[107 136 145 123 118 135]: 135
[152 146 122 134 123 123]: 123
[138 147 115  98 155]: 155
[150 133 113 122]: 122
[130 124 134 150]: 150
[126 151 133 146]: 146
[133 115 149 110]: 110
[108 139 102 135 131 128]: 128
---
[149 113 102 123 128 153 114] Out: 149

[[115 143 123 100 140 101 120]
 [148 139 142 146 153 150 127]] Out: 150

[152 110 123 149 133 137] Out: 149

[[114 136 134 128 128 136 131]
 [107 150 140 135 148 137 111]
 [135 116 123 123 112 126 143]] Out: 148

[122 156 102 115 115] Out: 122

[133 120 153 121 125 126] Out: 133

[157 134 136 124] Out: 136

[125 155 156 101 105 136 154] Out: 155

[126 123 104 124 128 121] Out: 126
---
120  152  136  151  135 ans = 136, 152

156  135  121  137  131 ans = 121, 156

131  107  132  129  118  116  116 ans = 129, 132

132  142  120  114  139  130  151 ans = 114, 151

108  112  140  144  123  129  153 ans = 144, 153

112  131  132  123  104 ans = 132, 132

128  126  128  136  123  123  131
115  113  132  125  132  106  129
128  138  121  124  120  135  102
ans = 125, 138

122  132  139  129  132  158  129 ans = 129, 158

101  125  138  115  154  104  140 ans = 115, 154
---
Input: [105 112 124 120 114]
Output: 124, 105

Input: [122 114 124 101 115 110 121]
Output: 124, 101

Input:
[[112 125 110 103 136 152]
 [133 138 132 134 138 122]
 [115 128 136 127 126 128]]
Output: 152, 103

Input:
[[131 121 103 109 109 129]
 [130 126 150 120 130 115]]
Output: 150, 103

Input: [132 121 156 133 125]
Output: 156, 121

Input: [129 126 121 103 133]
Output: 133, 103

Input:
[[139 117 127 128 134 120 137]
 [131 126 126 127 145 138 126]
 [129 122 130 126 119 154 129]]
Output: 154, 117

Input: [146 148 150 133]
Output: 150, 133

Input: [112 125 141 157 153 118]
Output: 157, 112

Input:
[[128 153 117 116 136 139]
 [128 124 135 117 131 151]
 [125 110 144 121 126 123]]
Output: 153, 110
---
103	129	130	129	128	123	119 -> 103, 119

110	124	116	102	114	102 -> 110, 102

128	126	130	114	121	100	135
121	126	134	111	125	122	127
-> 128, 127

117	122	137	120	136	145	155
125	154	134	114	147	140	142
111	127	134	129	144	128	103
-> 117, 103

150	139	110	119	114	116	107
130	144	120	108	143	110	128
120	116	110	123	145	133	119
-> 150, 119

128	122	128	124	124	125
130	150	109	106	125	140
-> 128, 140

131	138	126	129	126	156	138 -> 131, 138
---
[[146 107 122 116  99]
 [ 99 103 111 126 132]
 [108 101 109 157 148]] value 109

[[126 131 129 129]
 [113 130 127 151]
 [118 119 133 145]] value 119

[[139 130 145 148 133 145]
 [135 102 148 128 101 114]
 [127 145 130 140 127 133]] value 140

[[130 128 127 128 155]
 [120 128 127 128 103]
 [131 128 127 128 157]] value 127

[[127 107 108 110]
 [100 106 108 105]
 [108 100 126 134]] value 100

[[109 127 136 141 157]
 [131 141 121 128 113]
 [101 138 130 126 110]] value 130

[[139 117 136 134]
 [145 119 129 137]
 [128 134 106 113]] value 134

[[123 141 117 129 145]
 [127 142 121 132 143]
 [134 115 117 144 105]] value 117
---
[[134 105 119 134 114 106]
 [136 130 132 136 147 132]
 [110 155 128 110 118 148]]
148

[[127 156 123 118 118]
 [133 123 131 135 128]
 [129 136 137 136 126]]
126

[[137 125 135 134]
 [119 110 122 123]
 [112 142 150 114]]
114

[[138 123 119 102]
 [136 109 137 132]
 [153 124 132 122]]
122

[[133 123 134 128 140]
 [123 135 116 121 120]
 [125 125 136 132 104]]
104

[[106 129  98 132]
 [130 154 154 123]
 [111 105 125 151]]
151

[[114 133 113 124 135 130]
 [120 102 117 116 110  98]
 [130 149 134 139 131 147]]
147
